Here is a tiny trained network, its code and every weight. The questions are about switching its units off for an input and a target symbol, where a switched-off unit gives its printed mean instead of its output.

import numpy as np


def w(rows, s, z=0):
    codes = np.array(rows[::2]) - 128.0
    scale = np.full(codes.shape[1], s)
    scale[-1] = z or s
    return codes * scale


def norm(h):
    return h / np.sqrt((h * h).mean(-1, keepdims=True) + 1e-5)


def f(y):
    return y / 2 * (1 + np.tanh(0.7978845608 * (y + 0.044715 * y**3)))


def softmax(a):
    e = np.exp(a - a.max(-1, keepdims=True))
    return e / e.sum(-1, keepdims=True)


def log_softmax(a):
    a = a - a.max(-1, keepdims=True)
    return a - np.log(np.exp(a).sum(-1, keepdims=True))


def net(x, mask):
    ids = ['ΓΔΦαβεζηθλμπστψω'.index(c) for c in x.split()]
    T = len(ids)
    res = E[ids] + P[:T]
    q, k, v = (norm(res) @ M[0].T for M in (Q, K, V))
    z = softmax(np.where(np.tri(T) > 0, q @ k.T / 3**0.5, -1e9)) @ v
    res = res + np.where(mask[0], z, O[0][:, -1]) @ O[0][:, :-1]
    y = f(norm(res) @ A[0][:, :-1].T + A[0][:, -1])
    res = res + np.where(mask[1:9], y, B[0][:, -1]) @ B[0][:, :-1]
    return log_softmax(norm(res)[-1] @ U[:, :-1].T + U[:, -1])


Q, K, V, O, A, B = {}, {}, {}, {}, {}, {}
E = w([
[160,67,83,106,254],'Γ',
[113,136,124,131,138],'Δ',
[152,177,144,114,147],'Φ',
[105,139,135,109,135],'α',
[44,73,6,163,117],'β',
[146,141,147,146,125],'ε',
[178,157,169,100,86],'ζ',
[103,117,106,153,159],'η',
[139,85,123,147,118],'θ',
[160,113,101,96,111],'λ',
[127,142,71,91,139],'μ',
[110,137,130,125,132],'π',
[110,130,132,134,139],'σ',
[111,150,122,160,90],'τ',
[92,92,146,174,123],'ψ',
[115,140,136,114,120],'ω',
],0.0048)
P = w([
[136,129,211,67,80],'0',
[26,134,136,145,220],'1',
[148,135,183,89,90],'2',
[36,135,113,165,225],'3',
[156,143,161,106,98],'4',
[47,135,97,175,231],'5',
[166,153,135,131,113],'6',
[6,134,130,115,225],'7',
[166,150,133,130,110],'8',
],0.0017)
Q[0] = w([
[218,118,152,92,8],'H1',
[18,30,79,189,199],'H1',
[2,155,33,117,206],'H1',
],0.0068)
K[0] = w([
[36,90,215,52,59],'H1',
[254,102,73,246,91],'H1',
[234,221,41,179,89],'H1',
],0.0057)
V[0] = w([
[61,179,116,206,49],'H1',
[100,25,67,140,46],'H1',
[184,68,185,250,155],'H1',
],0.0019)
O[0] = w([
[5,179,175,136,37,145],'H1',
[68,42,132,47,65,2],'H1',
[177,87,221,146,119,194],'H1',
],0.0022,0.00064)
A[0] = w([
[152,119,87,96,30,121],'N1',
[189,155,114,151,123,137],'N2',
[107,138,193,144,178,123],'N3',
[55,66,98,173,164,98],'N4',
[206,86,151,166,1,32],'N5',
[208,138,83,90,74,3],'N6',
[103,133,108,50,182,126],'N7',
[151,120,177,103,123,99],'N8',
],0.0056,0.0029)
B[0] = w([
[63,89,175,209,124,120],'N1',
[120,76,125,78,93,158],'N2',
[96,41,131,173,174,249],'N3',
[180,142,190,46,56,239],'N4',
[167,177,14,209,126,172],'N5',
[176,59,253,184,155,96],'N6',
[228,117,91,174,63,168],'N7',
[138,148,106,110,186,126],'N8',
],0.0037,0.002)
U = w([
[219,14,232,219,84,65],'Γ',
[25,188,124,236,13,28],'Δ',
[253,37,47,58,4,120],'Φ',
[182,246,115,219,252,192],'α',
[226,251,247,17,220,98],'β',
[12,253,225,162,4,140],'ε',
[11,26,225,251,254,181],'ζ',
[8,14,4,56,5,165],'η',
[242,220,249,178,5,81],'θ',
[182,234,6,5,76,170],'λ',
[221,18,233,16,21,248],'μ',
[30,197,3,61,215,2],'π',
[12,252,92,92,132,28],'σ',
[136,5,18,244,52,159],'τ',
[64,55,224,244,7,39],'ψ',
[249,10,36,39,251,85],'ω',
],0.007,0.0053)

Each question gives the input, a string of symbols that net reads in full, and the target symbol t.
The units are the heads (3 rows each of Q, K, V and O) and the neurons (one row each of A and B). Each row of codes is followed by its name. A weight is (code - 128) times the scale printed after its matrix; where a second scale follows, it is the last column's (O, A, B and U).
mask holds one flag per unit, heads first, then neurons. A switched-off unit (its flag False) gives its mean, the last column of its rows in O or B, instead of its output. The means were averaged over made-up inputs and are rounded, as every weight is.
A unit's drop is (log p(t) with every unit on - log p(t) with that unit switched off) / (log p(t) with every unit on - log p(t) with every unit switched off).
The circuit of an input: a set's keep is (log p(t) with only the set's units on - log p(t) with every unit switched off) / (log p(t) with every unit on - log p(t) with every unit switched off). Starting from all 9 units, units are removed one at a time, each time the one whose removal leaves the highest keep (on an exact tie, the one counted first), for as long as the keep stays at least 0.8.
circuit, biggest first: the units of the circuit, biggest drop first
most important unit: the unit with the biggest drop
k most important neurons: the k neurons with the biggest drops, biggest first
input θ ω ε ε α Γ π μ, target λ: circuit, biggest first -> N7, N3
input ε ω ε α θ α, target μ: 2 most important neurons -> N4, N7
input ε μ μ σ, target λ: circuit, biggest first -> H1, N4, N7
input ε ε α μ η ψ Γ α, target ω: circuit, biggest first -> N7, H1
input ε Φ ψ α, target α: circuit, biggest first -> H1, N7
input μ Φ β ε η ε μ τ ω, target ε: most important unit -> N3
input σ ε π ε Γ θ Γ π, target ω: circuit, biggest first -> H1, N7
input Φ λ σ, target ζ: 2 most important neurons -> N3, N4
input Δ ε ψ ε μ α α α, target λ: circuit, biggest first -> N7, N1
input θ θ ε, target α: circuit, biggest first -> N5, N4
input α λ Φ ω, target α: 3 most important neurons -> N7, N2, N3
input α ε ε Φ ω η η, target μ: 2 most important neurons -> N4, N5
input η ε ε ε β μ, target λ: 2 most important neurons -> N3, N7
input ε ε η σ α, target λ: 3 most important neurons -> N7, N6, N4
input θ ε θ ω, target μ: circuit, biggest first -> N4, H1
input α Γ Γ τ, target ε: circuit, biggest first -> N4, N5
input π Γ ω ω, target ω: 2 most important neurons -> N3, N7
input σ ε Δ σ Φ ε ε, target α: most important unit -> N4
input ε μ σ ε ε λ θ σ, target μ: 3 most important neurons -> N4, N7, N1
input θ α μ, target Φ: 3 most important neurons -> N7, N3, N6
input ε β π ε Δ α ω, target ε: most important unit -> N5
input ψ Γ θ, target τ: 2 most important neurons -> N5, N1
